(in the rows, 128 means zero)
Here are made-up nodes, facts about them, and rows of numbers that follow some of those facts. Name the node behind each unnamed row.

Facts:
(821) | fimuk (584)
(855) | nivam (451) | fimuk (754)
(155) | nivam (1490) | supli (451) | fimuk (41)
(967) | nivam (386) | supli (1032) (570) (499) (370) | fimuk (1068)
(571) | nivam (528) | fimuk (41)
(762) | nivam (520) | fimuk (584)
(942) | nivam (100) | plagri (748) (1383) | supli (74) (1269) (509) (1333) (370) | fimuk (1212)
(520) | nivam (365) | plagri (365) | fimuk (584)
(338) | plagri (914) | supli (788) (1503) (27) (605) (1133) | fimuk (1348)
(79) | nivam (967) | plagri (1077) | supli (1383) (520) | fimuk (1068)
(607) | nivam (1060) | supli (618) | fimuk (960)
(190) | plagri (451) (482) | fimuk (754)
(1293) | plagri (1219) | fimuk (330)
(1012) | nivam (1074) | plagri (618) | fimuk (646)
(1463) | nivam (1320) | fimuk (1065)
(650) | nivam (482) | fimuk (754)
(1479) | nivam (207) | fimuk (41)
(837) | nivam (1344) | plagri (662) | fimuk (841)
(214) | fimuk (1368)
(207) | nivam (377) | plagri (1479) | fimuk (41)
(331) | nivam (1392) | fimuk (841)
(1401) | nivam (27) | plagri (891) (1111) | supli (275) (1290) | fimuk (570)
(370) | nivam (275) | plagri (1320) (712) | fimuk (1065)
(353) | nivam (113) | plagri (1437) | fimuk (605)
(1368) | supli (330) (650) (618) (502)
(100) | nivam (342) | plagri (1383) (942) | fimuk (1212)
(126) | fimuk (802)
(1269) | fimuk (646)
(368) | nivam (566) | supli (126) (499) (370) | fimuk (605)
(1133) | nivam (712) | plagri (509) | fimuk (1065)
(1032) | nivam (1269) | plagri (1287) | fimuk (646)
(631) | nivam (788) | plagri (27) (1401) | fimuk (570)
(1019) | nivam (1461) | supli (1222) (1139) (138) (342) | fimuk (836)
(482) | nivam (1480) | supli (386) | fimuk (754)
(639) | nivam (581) | plagri (891) | fimuk (570)
(74) | nivam (846) | fimuk (383)
(1241) | nivam (1268) | fimuk (646)
(662) | nivam (132) | plagri (132) | fimuk (841)
(1111) | nivam (29) | plagri (27) (581) | fimuk (570)
(1437) | nivam (368) | plagri (113) | fimuk (605)
(1077) | fimuk (1068)
(312) | nivam (1133) | supli (1479) (1462) (584) | fimuk (1065)
(736) | plagri (828) | fimuk (354)
(712) | nivam (617) | plagri (1320) | fimuk (1065)
(1229) | supli (353) (584) (841)
(41) | supli (811) (639) (29) (837)
(808) | nivam (1237) | plagri (1237) | fimuk (427)
(846) | nivam (324) | fimuk (383)
(138) | plagri (207) (664) | fimuk (41)
(1290) | fimuk (1503)
(606) | nivam (1111) | fimuk (570)
(113) | supli (1461) (1074) (423) | fimuk (605)
(1383) | fimuk (1212)
(395) | nivam (338) | supli (1498) (1461) | fimuk (1348)
(1320) | plagri (712) (1463) | fimuk (1065)
(509) | nivam (1463) | plagri (712) | fimuk (1065)
(1344) | nivam (662) | plagri (1333) | supli (571) | fimuk (841)
(644) | nivam (914) | plagri (914) | fimuk (1348)
(1204) | nivam (687) | plagri (1392) | fimuk (841)
(1498) | fimuk (427)
(1255) | nivam (742) | plagri (1019) (592) | supli (1490) (846) (386) (662) | fimuk (836)
(1265) | nivam (1282) | plagri (1282) | fimuk (1368)
(377) | nivam (127) | plagri (664) | fimuk (41)
(275) | nivam (509) | plagri (1320) | fimuk (1065)
(324) | fimuk (383)
(386) | nivam (1077) | plagri (967) | fimuk (1068)
(1287) | nivam (618) | fimuk (646)
(814) | nivam (423) | plagri (1437) | fimuk (605)
(1480) | nivam (190) | fimuk (754)
(1060) | plagri (801) | fimuk (960)
(27) | nivam (639) | fimuk (570)
(451) | nivam (650) | fimuk (754)
(1395) | nivam (1290) | supli (214) (631) | fimuk (1503)
(528) | nivam (155) | plagri (1490) | supli (207) (324) (836) (1241) | fimuk (41)
(1237) | nivam (1498) | supli (1204) (100) | fimuk (427)
(618) | nivam (1222) | fimuk (646)
(572) | fimuk (1229)
(127) | nivam (664) | plagri (155) | supli (1093) (1219) | fimuk (41)
(122) | nivam (736) | fimuk (354)
(499) | nivam (1012) | plagri (1287) | fimuk (646)
(58) | supli (788) (1480) (1111)
(446) | nivam (1293) | supli (802) (324) | fimuk (330)
(1392) | nivam (547) | plagri (331) | fimuk (841)
(589) | nivam (1182) | fimuk (41)
(811) | nivam (395) | fimuk (1348)
(1139) | nivam (1462) | plagri (1462) (1290) | fimuk (1503)
(617) | nivam (370) | plagri (1133) (312) | fimuk (1065)
(891) | plagri (581) | fimuk (570)
(592) | nivam (1019) | fimuk (836)
(1219) | nivam (446) | plagri (446) | fimuk (330)
(132) | nivam (1333) | plagri (1333) (1204) | supli (1074) (29) (1032) (836) (662) | fimuk (841)
(1029) | supli (712) | fimuk (436)
(29) | nivam (1401) | plagri (788) (606) | fimuk (570)
(1065) | supli (752) (914)
(1462) | nivam (1395) | fimuk (1503)
(914) | nivam (811) | plagri (338) | fimuk (1348)
(342) | nivam (748) | fimuk (1212)
(1282) | nivam (214) | supli (1490) (1269) | fimuk (1368)
(566) | nivam (353) | supli (1093) (1219) | fimuk (605)
(752) | fimuk (836)
(423) | nivam (1437) | plagri (566) | fimuk (605)
(748) | nivam (1383) | fimuk (1212)
(828) | nivam (122) | fimuk (354)
(388) | nivam (1265) | supli (914) (509) (1463) (122) | fimuk (1368)
(801) | nivam (607) | plagri (607) | fimuk (960)
(547) | plagri (331) | supli (814) (1204) | fimuk (841)
(581) | nivam (891) | supli (1138) (571) (509) (1133) (631) | fimuk (570)
(1138) | fimuk (58)
(1182) | nivam (571) | plagri (207) | supli (1480) (1138) (592) (1333) (354) (631) | fimuk (41)
(664) | nivam (138) | supli (324) (592) (1133) (1111) | fimuk (41)
(1333) | nivam (331) | plagri (837) | fimuk (841)
(1074) | nivam (1032) | fimuk (646)
(687) | nivam (837) | plagri (662) (1344) | supli (788) (914) (662) | fimuk (841)
(1268) | nivam (499) | plagri (618) | supli (324) (814) (499) | fimuk (646)
(1222) | nivam (1241) | plagri (1268) | fimuk (646)
(502) | fimuk (1093)
(1461) | nivam (1255) | fimuk (836)
(646) | supli (1490) (754) (520)
(365) | nivam (821) | plagri (762) | fimuk (584)
(739) | nivam (592) | plagri (752) | supli (1269) (100) | fimuk (836)
(788) | nivam (606) | fimuk (570)
(742) | nivam (752) | supli (1138) (1333) (1204) | fimuk (836)
(1490) | nivam (1479) | plagri (155) | fimuk (41)

Named rows:
[153 112 111  94  91 121 162 131  84  97 135 109 164 103 138 141 149 178
  75 143 118 229 178  69 108  91 108 161  86 193 134 149 136  89 141 129
 147 116 121 116 153  95  98  88 118] -> (1463)
[120 144 122 106 145 131  95 125 146 139 109 161 125 150  97 140 126 115
 116 151 156  87  87 146 108 158 105 101 157 110 124 146  75 149 100 114
 111 103 137  99 123 128 122 158 127] -> (1182)
[131 132 125 126 131 146 100 136 145 135 118 135 116 159 117 151 151 138
 128 147 148 100 112 150  83 180 117 118 131 159 136 155 110 120 122 107
 122 120 124  95 125 119 172 140 138] -> (41)
[ 56 113 109 166 122 132 145 137 138 136 139 116 153 149 119 180 172 149
 129 165 132 153 142 154 122 135  94  93 162 147 148 133 125 147 119 109
 127 160 131 106 135 105 162 174 151] -> (155)
[101 131 127 167 125 107 191 137 109 101 175 106 150 162 167 139 116 104
 216  83  84 101 134 109 107  90 153 149 123 145 131 111 114 122 150 130
  96 121  94 160 133 107 164 129  95] -> (1333)
[ 78 151 134 165 109 114 174 133 142  90 155 124 147 190 142 127 109 102
 214 103 100  87 112 122 104 102 152 135 135 135 109 141  95 157 141 145
  81 101  90 146 120 122 183 133  89] -> (132)
[102 130 129 135 125 138 135 120 131 120 122 128 140 142 119 123 130 141
 111 148 132 130 114 121 129 128 113 135 122 128 114 143 119 143 120 128
 112 128 124 127 126 127 131 139 138] -> (742)
[122 136 124 135 136 133 104 126 145 136 113 153 118 143  95 122 127 122
 123 136 144 124 120 134 133 129 127 107 159 103 125 136 118 159 132 128
 116 132 137 118 133 148 132 139 130] -> (942)
[157 134 134 130 129 143 101 134 140 123 126 131 115 141 117 127 135 148
 129 129 132 126 128 147 127 149 143 123 114 139 128 135 139 136 133 119
 128 135 129 116 125 135 147 120 135] -> (1068)
[ 89  88 159 170  64  89 204 105 129 180 132  52 129  58 206 108 135 114
 102 115 120  98 173 136 153 153 153 184 115 133 105 112 238  74 139 182
 196 180 111 203 130 119 169  92 165] -> (27)
[109 132 128 132 130 135 129 120 131 122 120 133 140 142 115 123 133 134
 114 145 135 129 112 124 130 129 115 125 130 121 118 142 115 145 118 124
 113 131 130 122 128 132 126 139 138] -> (338)
[172 131 132 122 136 135 106 136 125 125 128 127 113 127 130 128 131 147
 134 115 122 128 131 142 125 141 142 127 107 140 136 120 142 120 133 118
 135 134 129 122 121 129 131 122 131] -> (1503)
[183 142 115  19  91  33 183 170  48 104  97 114 161 135 156 130 125 160
  37  66 134 194 161  94 152 162 101 104  92 187 137 165 143  82 104 157
 131 126 134 103 157 138  39  92  79] -> (275)
[164 135 131 140 169 105 120 117  95 169 115 162 137 122 152  83 112 127
 132 133 155 121 133  80  64 108 132 148 111 119 106 103 128 136 112 119
 128 151 117 136 150 102 132 150 132] -> (650)
[ 40 123 115 171  94 150 140 129 165 102 137 107 145 156  90 167 165 156
 123 170 119 175 138 166 172 125 109  94 163 130 132 153 138 178 132 134
 121 151 135 113 117 141 157 149 149] -> (566)
[138 122 128 125 138 120 131 128 117 133 132 127 132 115 135 127 124 119
 128 120 125 128 130 123 131 118 126 130 124 123 133 114 127 119 127 124
 130 130 130 135 131 126 108 129 125] -> (1461)
[134 138 129 111 130 124 113 127 138 122 118 144 124 132 114 122 115 119
 120 132 135 115 109 136 136 130 127 115 132 110 118 129 113 144 112 130
 121 113 135 120 118 135 110 132 122] -> (1060)
[157 139 126 104 140 114 105 131 131 136 119 150 116 118 118 122 110 107
 128 118 137 111 119 136 135 128 134 110 141 100 126 112 114 136 118 129
 129 115 138 121 122 138  99 134 115] -> (814)
[ 97 114 113 167 152 166 110 129 120 157 121 128 105 127 129 123 137 112
 142 131 139 160 159 114 135 109 125 117 160 106 162 116 154 128 164 122
 133 157 137 123 155 160 151 135 135] -> (1287)
[135 117 124 102 123 137 130 137 129 127 135 110 107 113 123 153 123 107
 115  83 111 112 124 142 173 147 128 121 152 118 168 131 130  96 156 131
 124 116 144 133 128 167  90 103 111] -> (342)

Which node is each row?
No name comes twice in this set of rows, the named rows included.
[113 115 167 136  52  69 179 107 154 178 116  77 110  56 188  93 108  87
 104 116 134  67 151 158 161 170 167 163 123 108  87 116 217  88 118 200
 196 147 115 195 111 127 153  86 144]	(1111)
[ 34 136 126 107  92 144 146 130 167  75 125 112 171 163  98 177 158 151
 102 201 121 124  76 179 152 162  72  96 119 155 102 176  73 155  68 125
 107  88 134  92  86  97 131 167 147]	(127)
[141 126 126 101 126 135 120 123 148  98 161 127 141  79 131 152 117 121
 156 162  98 139 115 155 148  87 133 127  94 121 116  81 101 124  89 119
 150  82 137 129  86  78  87 140 129]	(353)
[ 65 103 170 153  50  91 210 100 139 159 125  53 141  66 196  98 132 120
  85 141 123  91 144 141 155 165 141 192  92 140  79 134 216  82 112 189
 183 160 109 199 111 109 159  96 168]	(891)
[ 85 148 142 141 106 117 182 124 129  77 150 115 169 181 142 121 118 123
 172 123  99  94  92 118 114 112 128 147  96 146  91 152  82 151 109 138
  77  99  99 143 110 104 149 140 109]	(547)
[108 115 108 157 125 114 137 143 128 135 149 123 131 121 127 162 149 136
 144 130 115 169 165 154 154 105 134  88 159 120 152  99 156 147 134 123
 144 166 137 125 136 122 133 149 136]	(451)
[118  99 115 128 152 152 128 125 129 122 175 119 151  84 138 184 148 131
 158 165 101 138 124 145 114  97 107 132 114 144 153  81  96 102 104  83
 149 107 137 123 111  60 107 161 147]	(1479)
[137 105 114 159 138 145 116 129 139 134 174 122 119  81 131 165 137 119
 175 143  99 161 165 146 135  73 150 124 143 119 157  66 141 123 142 110
 162 133 134 138 127  99 125 136 136]	(1462)
[131 139 122 169 123 102 155 141 131 123 165 130 119 163 143 137 109  83
 229  70 100  94 146 125 106  94 173 122 166 120 143 103 122 141 167 136
 103 124 101 149 142 137 174 123  82]	(1204)
[ 95 132 111 143 103 131 118 142 166 113 139 125 121 132  92 167 146 125
 142 143 117 153 142 181 176 120 134  75 174 112 144 123 136 164 132 135
 136 134 143 109 117 145 132 139 128]	(1219)
[ 72 107 124 137 157 154 157 118 105 125 136 114 174 145 136 153 160 163
  98 163 129 131  95 106  99 140  69 147 104 165 132 151  89 116 106  90
 101 138 127 120 133  88 129 168 163]	(664)
[180 129 110  88  90 108 125 136 107 110 121 135 134 108 115 136 131 149
  94 130 134 210 184  93 113  98 133 131 127 160 139 141 135 108 143 142
 155 109 129 112 153 122 102  80  98]	(1133)
[111 141 133 136 136 187  86 132 138 117 100 134  98 147 121 104 131 130
 138 155 144 149 128 137 133 140 120 122 104 125 133 146 141 134 138 126
 126 125 137 101 123 157 164 127 137]	(646)
[ 48  97 165 185  51 102 208  97 140 171 125  48 140  81 192  97 142 132
  83 146 130  98 160 133 148 163 142 191 114 137  85 141 229  93 134 187
 181 186 107 200 124 118 188  98 178]	(581)
[117 145 135 106 124 126 118 121 143 114 110 145 138 141 106 118 116 126
 108 150 138 114  92 135 136 136 115 119 118 113 100 146  98 154  95 134
 111 104 131 116 111 130 110 139 128]	(1255)

The same nodes again, as new rows of numbers:
Some rows with their names:
[132 125 127 130 124 146 115 121 151 147 130 143 131] -> (330)
[121 135 139 118 103  96 119 111 144 153 123 131 135] -> (388)
[121 140 118 142 110 130 138 128 138  88 120  88 141] -> (1138)
[135 115 126 138 119  85 121 100 124 128 135 122 135] -> (687)
[128 120 132 135 120 115 120 108 141 139 134 133 130] -> (1293)
[121 124 107 124 133 141 124 112 145 148 133 119 129] -> (1461)
[127 123 136 139 125 125 116 106 145 135 140 132 124] -> (1222)
[124 121 107 119 122 109 114 107 126 140 142 141 126] -> (1255)
[119 128  98 124 120 136 112 119 137 126 140 149 133] -> (754)
[136 120 122 136 126 136 122 114 133 130 140 128 121] -> (1012)
[109  95 138 130 106 169 121 117 121 169 162 126 152] -> (275)
[113 132 121 127 110 130 139 115 148 129 122  97 141] -> (324)
[104 123 136 140  90 118 132 115 133 116 134 101 149] -> (1133)
[115 121  98 130 127 132 125 107 137 140 138 112 132] -> (29)
[113 125 130 142 101 100 129 106 143 121 128 116 139] -> (814)
[124 121  89 126 136 148 129 116 133 133 138 104 126] -> (1074)
[131 126 122 130 122 148 120 121 148 140 133 135 132] -> (1093)
[158 101 112 139 127 176 148 136 118  68 136 144 133] -> (138)
[139 105  91 154 142 110 135 101 110  68 149  96 135] -> (662)
[129 128 136 127 126 136 117 111 156 152 129 132 125] -> (1462)

Rows to name:
No name comes twice in this set of rows, the named rows included.
[134 132 123 130 131 134 121 116 144 140 127 123 130]	(572)
[122 129 115 130 113 137 127 123 146 153 122 117 140]	(802)
[114 130 124 137 110 107 125 113 136 104 136 123 133]	(100)
[124 121 105 127 112 152 131 127 126 108 142 106 133]	(1463)
[152 107 113 169 129 118 148 118 106  29 144  77 136]	(1333)
[156  98 105 145 145  97 131  96 108 124 140 110 134]	(132)
[151 104 118 131 117 153 143 131 123  85 130 150 137]	(377)
[121 118  90 138 129 144 135 118 123 111 143 101 129]	(1032)
[155 111 134 153 122  97 133 107 119  91 133 106 134]	(1344)
[127 130 130 130 110 133 129 122 143 119 125 109 132]	(214)
[118 124 104 137 115 134 134 114 132 114 134 101 134]	(499)
[101  71 142 126  96 201 127 122  99 203 176 123 174]	(1320)

